Below are the code and all the weights of a small trained network. Each question names an input and a target symbol and asks about switching units off, where a switched-off unit gives its printed mean instead of its output.

import numpy as np


def w(rows, s, z=0):
    codes = np.array(rows[::2]) - 128.0
    scale = np.full(codes.shape[1], s)
    scale[-1] = z or s
    return codes * scale


def softmax(a):
    e = np.exp(a - a.max(-1, keepdims=True))
    return e / e.sum(-1, keepdims=True)


def log_softmax(a):
    a = a - a.max(-1, keepdims=True)
    return a - np.log(np.exp(a).sum(-1, keepdims=True))


def net(x, mask):
    ids = ['Σαβγεηθμξτφψω'.index(c) for c in x.split()]
    T = len(ids)
    res = E[ids] + P[:T]
    u = 0
    for l in range(2):
        r = res
        for j in range(3):
            rows = slice(3 * j, 3 * j + 3)
            q, k, v = (r @ M[l][rows].T for M in (Q, K, V))
            z = softmax(np.where(np.tri(T) > 0, q @ k.T / 3**0.5, -1e9)) @ v
            o = O[l][rows]
            res = res + np.where(mask[u + j], z, o[:, -1]) @ o[:, :-1]
        u += 3
    return log_softmax(res[-1] @ U[:, :-1].T + U[:, -1])


Q, K, V, O = {}, {}, {}, {}
E = w([
[137,119,122,180,76,158,146,117,119],'Σ',
[63,158,109,117,126,111,149,133,121],'α',
[129,114,147,115,139,128,150,105,108],'β',
[60,106,122,78,134,137,3,129,97],'γ',
[165,150,65,140,109,127,113,134,157],'ε',
[203,65,125,109,110,123,119,89,180],'η',
[143,118,123,158,148,84,117,132,142],'θ',
[136,140,111,83,175,108,125,116,137],'μ',
[121,173,95,137,169,165,123,140,78],'ξ',
[195,117,101,127,170,182,113,118,121],'τ',
[117,93,132,111,78,74,134,116,171],'φ',
[143,140,102,92,114,176,134,109,116],'ψ',
[93,92,95,116,148,133,141,154,175],'ω',
],0.021)
P = w([
[126,123,103,134,116,119,125,99,114],'0',
[126,77,148,187,135,100,103,123,74],'1',
[119,196,219,130,99,155,92,146,177],'2',
[155,134,51,90,99,112,193,147,153],'3',
[130,39,96,172,120,92,68,82,1],'4',
[101,183,139,127,135,184,102,101,223],'5',
[180,78,120,113,94,47,171,229,36],'6',
[107,161,144,163,127,185,107,25,196],'7',
[106,166,82,77,202,38,173,166,56],'8',
],0.016)
Q[0] = w([
[111,127,189,104,194,120,141,94,140],'0.h0',
[142,122,92,96,154,96,124,113,147],'0.h0',
[103,89,121,140,134,172,123,121,153],'0.h0',
[153,166,204,153,171,99,144,182,138],'0.h1',
[124,124,107,64,103,104,143,168,87],'0.h1',
[111,188,131,70,93,203,141,116,241],'0.h1',
[101,130,187,114,141,246,73,77,219],'0.h2',
[86,157,190,198,126,167,65,93,165],'0.h2',
[84,61,115,196,149,144,77,34,107],'0.h2',
],0.013)
K[0] = w([
[118,134,127,116,182,129,150,50,149],'0.h0',
[142,158,110,84,142,96,147,128,131],'0.h0',
[109,122,127,139,95,192,127,106,145],'0.h0',
[138,84,132,230,181,104,158,96,69],'0.h1',
[111,144,170,179,150,172,135,70,180],'0.h1',
[116,82,159,89,98,132,9,210,59],'0.h1',
[151,59,117,119,100,112,89,215,43],'0.h2',
[155,112,96,124,141,70,171,165,68],'0.h2',
[155,149,34,8,66,116,201,187,123],'0.h2',
],0.013)
V[0] = w([
[151,179,88,164,139,26,106,129,127],'0.h0',
[150,139,115,124,117,151,75,195,145],'0.h0',
[170,128,146,56,196,116,122,98,152],'0.h0',
[66,89,160,73,66,214,124,147,144],'0.h1',
[106,205,73,191,113,89,73,78,172],'0.h1',
[146,211,108,156,91,36,80,170,108],'0.h1',
[156,89,150,211,251,138,94,185,160],'0.h2',
[107,94,231,103,187,90,191,78,29],'0.h2',
[232,150,147,2,203,74,65,65,181],'0.h2',
],0.0085)
O[0] = w([
[96,45,171,78,147,211,158,152,109,194],'0.h0',
[101,131,182,115,128,102,140,29,103,92],'0.h0',
[43,139,97,201,42,165,140,147,118,187],'0.h0',
[156,146,91,254,161,94,70,165,134,203],'0.h1',
[169,64,170,121,230,176,185,101,161,224],'0.h1',
[129,55,229,20,186,143,108,76,58,9],'0.h1',
[51,55,33,176,129,140,191,14,73,125],'0.h2',
[169,72,38,56,64,141,95,196,91,2],'0.h2',
[59,92,167,183,70,239,134,164,133,127],'0.h2',
],0.0079,0.0019)
Q[1] = w([
[140,131,115,142,141,156,73,111,134],'1.h0',
[139,170,118,153,131,128,144,138,146],'1.h0',
[137,115,119,182,151,140,160,133,124],'1.h0',
[115,181,139,135,128,127,83,79,131],'1.h1',
[169,80,110,193,175,123,166,169,110],'1.h1',
[130,89,151,165,109,102,6,74,28],'1.h1',
[115,111,159,152,98,124,81,102,126],'1.h2',
[110,166,134,82,94,120,137,135,124],'1.h2',
[147,130,124,160,167,171,124,151,150],'1.h2',
],0.014)
K[1] = w([
[147,154,115,152,141,150,92,102,146],'1.h0',
[134,143,116,148,122,110,136,163,140],'1.h0',
[151,137,128,142,148,138,167,157,138],'1.h0',
[127,102,145,146,121,88,171,165,123],'1.h1',
[105,168,108,87,121,154,109,100,196],'1.h1',
[173,135,106,134,152,146,247,190,151],'1.h1',
[128,88,100,134,152,121,147,137,152],'1.h2',
[115,85,165,157,122,98,123,155,77],'1.h2',
[130,131,111,97,102,134,125,93,135],'1.h2',
],0.016)
V[1] = w([
[92,99,152,100,122,89,123,142,107],'1.h0',
[82,138,132,81,116,98,135,136,136],'1.h0',
[134,117,119,135,137,152,37,105,142],'1.h0',
[21,111,139,98,145,59,117,172,168],'1.h1',
[91,161,72,112,221,183,85,153,102],'1.h1',
[157,2,136,169,104,82,78,101,195],'1.h1',
[165,91,146,155,84,102,181,135,131],'1.h2',
[84,133,127,100,140,80,175,168,147],'1.h2',
[156,131,104,122,142,155,197,128,193],'1.h2',
],0.0095)
O[1] = w([
[158,114,110,174,135,138,119,116,149,104],'1.h0',
[171,135,155,172,166,158,122,136,84,96],'1.h0',
[88,120,180,170,114,80,186,123,117,87],'1.h0',
[163,119,133,161,147,148,1,70,148,239],'1.h1',
[66,184,115,99,93,94,100,70,124,245],'1.h1',
[145,97,132,226,168,117,157,151,127,254],'1.h1',
[180,128,110,146,183,154,182,157,119,78],'1.h2',
[141,127,85,108,156,171,96,140,166,151],'1.h2',
[142,197,54,102,120,171,172,120,142,219],'1.h2',
],0.0098,0.0027)
U = w([
[156,101,112,98,178,72,172,119,125,50],'Σ',
[168,144,158,56,166,142,37,122,171,77],'α',
[172,64,24,102,86,119,84,193,63,162],'β',
[105,110,171,146,123,101,102,120,120,80],'γ',
[114,144,201,110,175,168,165,76,188,72],'ε',
[118,126,143,183,114,162,160,135,147,39],'η',
[126,16,82,119,173,157,141,66,77,40],'θ',
[83,111,175,125,75,253,67,108,168,159],'μ',
[93,97,109,52,144,92,119,70,96,122],'ξ',
[75,115,99,151,100,124,183,87,106,19],'τ',
[165,109,193,147,155,168,86,152,173,153],'φ',
[116,235,217,133,88,135,110,163,202,176],'ψ',
[107,146,86,193,155,113,90,57,161,252],'ω',
],0.0062,0.0039)

Each question gives the input, a string of symbols that net reads in full, and the target symbol t.
The units are the heads (3 rows each of Q, K, V and O). Each row of codes is followed by its name. A weight is (code - 128) times the scale printed after its matrix; where a second scale follows, it is the last column's (O and U).
mask holds one flag per head, layer by layer. A switched-off head (its flag False) gives its mean, the last column of its rows in O, instead of its output. The means were averaged over made-up inputs and are rounded, as every weight is.
A unit's drop is (log p(t) with every unit on - log p(t) with that unit switched off) / (log p(t) with every unit on - log p(t) with every unit switched off).
The circuit of an input: a set's keep is (log p(t) with only the set's units on - log p(t) with every unit switched off) / (log p(t) with every unit on - log p(t) with every unit switched off). Starting from all 6 units, units are removed one at a time, each time the one whose removal leaves the highest keep (on an exact tie, the one counted first), for as long as the keep stays at least 0.8.
circuit, biggest first: the units of the circuit, biggest drop first
most important unit: the unit with the biggest drop
which heads matter: for each layer, one digit per head in row order, 1 if its drop is at least 0.15 and else 0, layers parted by /
input ω τ φ ξ ω α φ μ, target φ: circuit, biggest first : (1.h1 0.h1 0.h2)
input ω ω ε, target ω: circuit, biggest first : (0.h2 1.h1)
input ξ Σ β α φ ε, target φ: circuit, biggest first : (1.h1 0.h2)
input ω Σ μ ω, target μ: circuit, biggest first : (0.h2 1.h1)
input ω θ ψ η ω β β μ ω, target μ: which heads matter : 011 / 000
input Σ β τ, target β: which heads matter : 001 / 000
input ω μ ξ α ψ μ α ω, target α: circuit, biggest first : (0.h1 0.h2)
input φ ξ ω α Σ μ, target Σ: which heads matter : 001 / 010
input ξ ω η ω, target η: circuit, biggest first : (1.h1 0.h2)
input φ β ξ, target β: circuit, biggest first : (0.h2)
input θ ε ω, target ε: circuit, biggest first : (0.h1 0.h2)
input ξ ψ ω ψ ψ, target ψ: which heads matter : 001 / 000
input β φ β ω ξ, target ω: circuit, biggest first : (0.h2 0.h1)
input α φ φ, target φ: which heads matter : 000 / 010
input ω μ ω α ω β μ α, target μ: which heads matter : 011 / 000
input ω η θ ξ θ ε, target θ: circuit, biggest first : (0.h2 0.h1 1.h1)
input α φ ξ α α, target α: circuit, biggest first : (0.h2 1.h1)
input ω ψ ε τ β, target τ: circuit, biggest first : (1.h1 0.h1)
input ξ μ β η, target β: which heads matter : 011 / 000
input φ ψ η ω ε ξ ω, target ξ: most important unit : 1.h1
input ω ε ω φ τ, target φ: which heads matter : 001 / 010
input φ ξ ω, target ξ: which heads matter : 011 / 010
input ω ξ μ α ω μ φ, target μ: which heads matter : 001 / 000
input Σ ω α ω ω ω, target ω: which heads matter : 001 / 010
